Here is a tiny trained network, its code and every weight. The questions are about switching its units off for an input and a class, where a switched-off unit gives its printed mean instead of its output.

import numpy as np


def w(rows, s, z=0):
    codes = np.array(rows[::2]) - 128.0
    scale = np.full(codes.shape[1], s)
    scale[-1] = z or s
    return codes * scale


def norm(h):
    return h / np.sqrt((h * h).mean(-1, keepdims=True) + 1e-5)


def f(y):
    return y / 2 * (1 + np.tanh(0.7978845608 * (y + 0.044715 * y**3)))


def log_softmax(a):
    a = a - a.max(-1, keepdims=True)
    return a - np.log(np.exp(a).sum(-1, keepdims=True))


def net(x, mask):
    res = np.array(x, float).reshape(1, 7) / 4 @ E
    u = 0
    for l in range(3):
        y = f(norm(res) @ A[l][:, :-1].T + A[l][:, -1])
        res = res + np.where(mask[u : u + 7], y, B[l][:, -1]) @ B[l][:, :-1]
        u += 7
    return log_softmax(norm(res)[-1] @ U[:, :-1].T + U[:, -1])


A, B = {}, {}
E = w([
[135,107,159,182,210,143,39,109,169],'x0',
[128,128,128,129,128,131,130,130,131],'x1',
[130,128,133,130,126,130,129,128,127],'x2',
[117,84,177,8,129,86,166,135,153],'x3',
[223,102,101,114,142,125,128,122,101],'x4',
[128,129,132,129,128,124,125,130,123],'x5',
[126,129,124,126,129,121,125,129,126],'x6',
],0.013)
A[0] = w([
[255,114,103,101,167,125,154,113,89,155],'0.n1',
[102,41,168,66,193,122,86,140,137,4],'0.n2',
[147,191,62,162,73,158,183,166,66,85],'0.n3',
[117,41,193,121,213,108,155,133,145,27],'0.n4',
[60,162,137,125,121,159,145,139,149,3],'0.n5',
[96,62,146,50,120,88,172,151,123,156],'0.n6',
[165,137,127,125,131,125,134,148,141,75],'0.n7',
],0.0083,0.0053)
B[0] = w([
[178,6,96,115,72,144,70,180,118,255],'0.n1',
[174,182,154,135,92,92,69,119,193,172],'0.n2',
[148,145,133,131,78,66,87,76,220,223],'0.n3',
[161,130,131,152,110,98,129,105,202,166],'0.n4',
[228,125,104,136,111,130,140,99,127,136],'0.n5',
[129,145,130,84,105,193,155,118,92,231],'0.n6',
[171,105,128,98,142,110,108,88,75,119],'0.n7',
],0.011,0.0067)
A[1] = w([
[47,246,164,100,127,86,180,58,203,195],'1.n1',
[254,68,76,133,176,182,76,171,77,89],'1.n2',
[85,93,157,113,78,62,80,179,177,44],'1.n3',
[112,99,118,208,198,119,100,122,153,109],'1.n4',
[196,151,96,139,153,112,97,132,130,3],'1.n5',
[164,120,120,207,185,113,74,147,118,95],'1.n6',
[117,152,48,196,23,101,162,120,77,76],'1.n7',
],0.0091,0.005)
B[1] = w([
[76,184,134,232,218,171,163,117,98,238],'1.n1',
[81,169,113,146,197,89,212,49,135,254],'1.n2',
[117,157,120,164,151,129,137,109,182,150],'1.n3',
[90,108,132,88,85,173,123,194,111,196],'1.n4',
[149,70,130,116,104,148,146,66,118,137],'1.n5',
[117,60,64,136,139,117,221,113,43,203],'1.n6',
[178,114,230,70,224,115,87,133,255,189],'1.n7',
],0.009)
A[2] = w([
[98,187,206,108,209,52,57,182,168,66],'2.n1',
[216,72,72,67,76,113,119,90,58,22],'2.n2',
[37,166,120,95,127,177,129,250,67,125],'2.n3',
[2,181,125,208,137,139,101,233,74,109],'2.n4',
[49,229,189,61,85,165,194,169,33,1],'2.n5',
[130,79,67,44,79,121,206,184,30,177],'2.n6',
[202,105,123,80,111,35,6,80,182,21],'2.n7',
],0.008,0.0035)
B[2] = w([
[141,209,114,163,166,151,168,101,162,189],'2.n1',
[119,223,201,109,102,153,135,131,159,229],'2.n2',
[179,38,98,191,113,138,83,159,178,192],'2.n3',
[152,124,165,26,62,87,99,182,110,255],'2.n4',
[164,57,47,184,184,93,141,73,84,196],'2.n5',
[60,208,150,141,130,124,78,133,93,250],'2.n6',
[181,4,43,108,103,66,103,158,186,224],'2.n7',
],0.011,0.0063)
U = w([
[96,248,179,180,195,135,134,109,202,244],'0',
[97,91,72,167,201,140,190,77,19,250],'1',
[221,58,94,94,105,82,103,100,194,79],'2',
[119,222,148,26,65,124,106,123,60,2],'3',
[77,80,140,152,94,149,48,240,92,41],'4',
],0.017,0.0016)

Each question gives the input, the list of numbers given to net, and the class t.
The units are the neurons (one row each of A and B). Each row of codes is followed by its name. A weight is (code - 128) times the scale printed after its matrix; where a second scale follows, it is the last column's (A, B and U).
mask holds one flag per neuron, layer by layer. A switched-off neuron (its flag False) gives its mean, the last column of its row in B, instead of its output. The means were averaged over made-up inputs and are rounded, as every weight is.
A unit's drop is (log p(t) with every unit on - log p(t) with that unit switched off) / (log p(t) with every unit on - log p(t) with every unit switched off).
The circuit of an input: a set's keep is (log p(t) with only the set's units on - log p(t) with every unit switched off) / (log p(t) with every unit on - log p(t) with every unit switched off). Starting from the 12 units with the biggest drops (on a tie, the unit counted first), units are removed one at a time, each time the one whose removal leaves the highest keep (on an exact tie, the one counted first), for as long as the keep stays at least 0.8.
units of the circuit, in order: the units of the circuit, biggest drop first
top k neurons: the k neurons with the biggest drops, biggest first
k most important neurons of layer l: the k neurons of layer l with the biggest drops, biggest first
drop of u: that unit's drop, to one decimal
input [1,8,5,1,-1,-8,0], class 0: units of the circuit, in order => (0.n1)
input [1,5,3,-7,0,4,-5], class 4: 3 most important neurons of layer 0 => (0.n1; 0.n6; 0.n5)
input [1,6,5,-3,7,6,6], class 1: top 3 neurons => (1.n2; 0.n2; 1.n7)
input [0,6,-4,1,-8,-5,-1], class 1: top 3 neurons => (0.n1; 0.n3; 1.n7)
input [-4,-8,5,0,-4,2,-6], class 0: top 2 neurons => (0.n1; 1.n7)
input [-2,3,-6,1,8,8,6], class 3: 2 most important neurons of layer 1 => (1.n7; 1.n2)
input [0,-1,8,1,5,-1,-1], class 3: 2 most important neurons of layer 1 => (1.n7; 1.n1)
input [-3,6,2,5,1,0,-2], class 3: top 3 neurons => (1.n1; 2.n6; 1.n2)
input [8,0,5,-3,0,4,5], class 4: top 2 neurons => (1.n4; 0.n1)
input [5,2,-2,0,8,-6,-8], class 1: top 2 neurons => (1.n2; 0.n3)
input [3,-8,-7,0,-7,3,-8], class 4: top 2 neurons => (0.n3; 2.n4)
input [-7,-6,-7,-8,1,-2,5], class 2: top 2 neurons => (2.n7; 1.n2)
input [-1,4,5,7,-1,7,-3], class 1: top 3 neurons => (0.n1; 0.n6; 2.n5)
input [1,4,1,-5,5,7,-6], class 1: units of the circuit, in order => (1.n6)
input [-6,-3,-7,-6,-1,-5,-7], class 0: top 2 neurons => (0.n1; 1.n1)
input [4,2,-1,-4,1,2,0], class 1: top 3 neurons => (1.n6; 1.n2; 0.n3)
input [1,-6,0,3,-3,-4,7], class 0: top 4 neurons => (0.n2; 0.n1; 1.n6; 0.n4)
input [4,-8,4,5,-1,-3,7], class 0: top 2 neurons => (0.n1; 1.n1)
input [2,1,0,1,-1,-7,-2], class 0: drop of 0.n1 => 5.0
input [-6,-5,-2,2,-8,-2,-4], class 1: units of the circuit, in order => (2.n5)
input [-6,1,5,5,-7,6,-7], class 1: drop of 2.n5 => 0.7
input [-6,0,-2,-3,-3,7,-1], class 0: drop of 0.n1 => 0.3
input [-1,8,-8,-7,1,-4,7], class 2: drop of 1.n2 => 0.3
